Below is a small trained network, with its code and all its weights. Each question gives an input and a class and asks what happens when units are switched off, that is, made to give their printed mean instead of their output.

import numpy as np


def w(rows, s, z=0):
    codes = np.array(rows[::2]) - 128.0
    scale = np.full(codes.shape[1], s)
    scale[-1] = z or s
    return codes * scale


def f(y):
    return y / 2 * (1 + np.tanh(0.7978845608 * (y + 0.044715 * y**3)))


def log_softmax(a):
    a = a - a.max(-1, keepdims=True)
    return a - np.log(np.exp(a).sum(-1, keepdims=True))


def net(x, mask):
    res = np.array(x, float).reshape(1, 8) / 4 @ E
    y = f(res @ A[0][:, :-1].T + A[0][:, -1])
    res = res + np.where(mask, y, B[0][:, -1]) @ B[0][:, :-1]
    return log_softmax(res[-1] @ U[:, :-1].T + U[:, -1])


A, B = {}, {}
E = w([
[132,113,57,170,149,104,50,34,98,97],'x0',
[105,122,172,149,77,147,70,114,194,195],'x1',
[149,150,38,216,105,80,89,124,142,205],'x2',
[100,28,92,108,91,132,156,125,116,240],'x3',
[95,96,150,240,174,160,183,195,91,127],'x4',
[255,127,131,172,130,181,203,154,162,91],'x5',
[177,171,142,80,73,157,87,141,76,211],'x6',
[146,153,136,177,95,135,145,69,113,78],'x7',
],0.0077)
A[0] = w([
[152,213,88,142,136,55,62,37,64,113,246],'N0',
[171,140,124,182,102,165,141,204,149,156,93],'N1',
[70,179,104,113,193,99,147,132,136,82,143],'N2',
[45,90,114,123,162,159,113,85,54,168,218],'N3',
[109,142,55,252,99,66,65,103,214,144,233],'N4',
[169,72,2,109,136,250,145,83,58,32,228],'N5',
[63,93,174,59,85,100,168,181,192,173,254],'N6',
[103,177,129,61,163,160,106,143,186,112,38],'N7',
[253,129,163,92,95,148,162,118,64,118,197],'N8',
],0.0081,0.0035)
B[0] = w([
[156,102,190,41,2,94,58,101,185,174,247],'N0',
[150,168,80,168,251,133,138,158,161,184,181],'N1',
[86,93,147,125,136,56,23,69,95,33,174],'N2',
[21,112,99,148,6,147,197,89,183,74,218],'N3',
[112,223,141,88,43,74,76,181,164,65,254],'N4',
[75,130,215,136,70,53,153,119,163,155,247],'N5',
[133,127,36,65,76,205,172,98,163,44,254],'N6',
[109,105,139,107,219,189,96,79,114,116,153],'N7',
[107,232,169,150,60,185,120,217,129,114,248],'N8',
],0.0074,0.0081)
U = w([
[133,218,107,158,26,82,91,108,177,150,239],'0',
[209,78,25,140,137,143,184,199,160,162,35],'1',
[151,178,70,195,254,83,136,173,176,160,52],'2',
[43,67,108,118,64,139,160,153,114,129,45],'3',
[123,138,187,18,152,217,121,87,202,131,252],'4',
[193,148,194,223,150,162,181,199,99,168,122],'5',
[83,82,122,98,155,82,89,111,69,48,68],'6',
[184,115,100,146,230,126,88,42,100,229,2],'7',
],0.007,0.0035)

Each question gives the input, the list of numbers given to net, and the class t.
The units are the neurons (one row each of A and B). Each row of codes is followed by its name. A weight is (code - 128) times the scale printed after its matrix; where a second scale follows, it is the last column's (A, B and U).
mask holds one flag per neuron, in row order. A switched-off neuron (its flag False) gives its mean, the last column of its row in B, instead of its output. The means were averaged over made-up inputs and are rounded, as every weight is.
A unit's drop is (log p(t) with every unit on - log p(t) with that unit switched off) / (log p(t) with every unit on - log p(t) with every unit switched off).
The circuit of an input: a set's keep is (log p(t) with only the set's units on - log p(t) with every unit switched off) / (log p(t) with every unit on - log p(t) with every unit switched off). Starting from all 9 units, units are removed one at a time, each time the one whose removal leaves the highest keep (on an exact tie, the one counted first), for as long as the keep stays at least 0.8.
circuit, biggest first: the units of the circuit, biggest drop first
k most important neurons: the k neurons with the biggest drops, biggest first
drop when u is switched off: that unit's drop, to one decimal
input [-4,8,4,-8,8,4,7,-8], class 2: circuit, biggest first => N1
input [3,2,-5,3,-3,-8,4,8], class 3: circuit, biggest first => N3; N4
input [2,-4,3,5,8,2,2,-2], class 2: circuit, biggest first => N1; N0
input [-8,-2,3,4,-8,-8,4,3], class 4: 2 most important neurons => N6; N4
input [0,-5,-1,-5,-2,-5,7,-5], class 4: circuit, biggest first => N4; N7
input [-6,3,4,-2,-3,4,7,-2], class 5: circuit, biggest first => N0; N4; N1
input [1,-8,-2,8,-1,4,2,0], class 5: circuit, biggest first => N0; N6; N8
input [-6,-5,-3,0,-1,7,1,-5], class 5: 2 most important neurons => N8; N0
input [-4,4,-1,4,5,1,-8,1], class 1: 2 most important neurons => N5; N0
input [7,-2,-4,-5,6,2,8,-3], class 5: 2 most important neurons => N4; N6
input [-8,-7,7,1,7,7,8,-4], class 2: 2 most important neurons => N1; N0
input [-6,-7,-8,-3,-4,-3,-6,0], class 6: 2 most important neurons => N2; N0
input [-7,-2,-2,-1,-2,5,-1,8], class 5: 2 most important neurons => N0; N4
input [1,-4,-7,1,-5,-3,-1,-1], class 6: most important neuron => N2
input [1,-6,-1,-7,-1,4,-4,-7], class 6: drop when N2 is switched off => 0.6
input [-6,4,6,6,3,0,2,4], class 1: drop when N1 is switched off => 0.3
input [6,2,-8,-5,1,-1,-1,-7], class 6: drop when N2 is switched off => 0.4
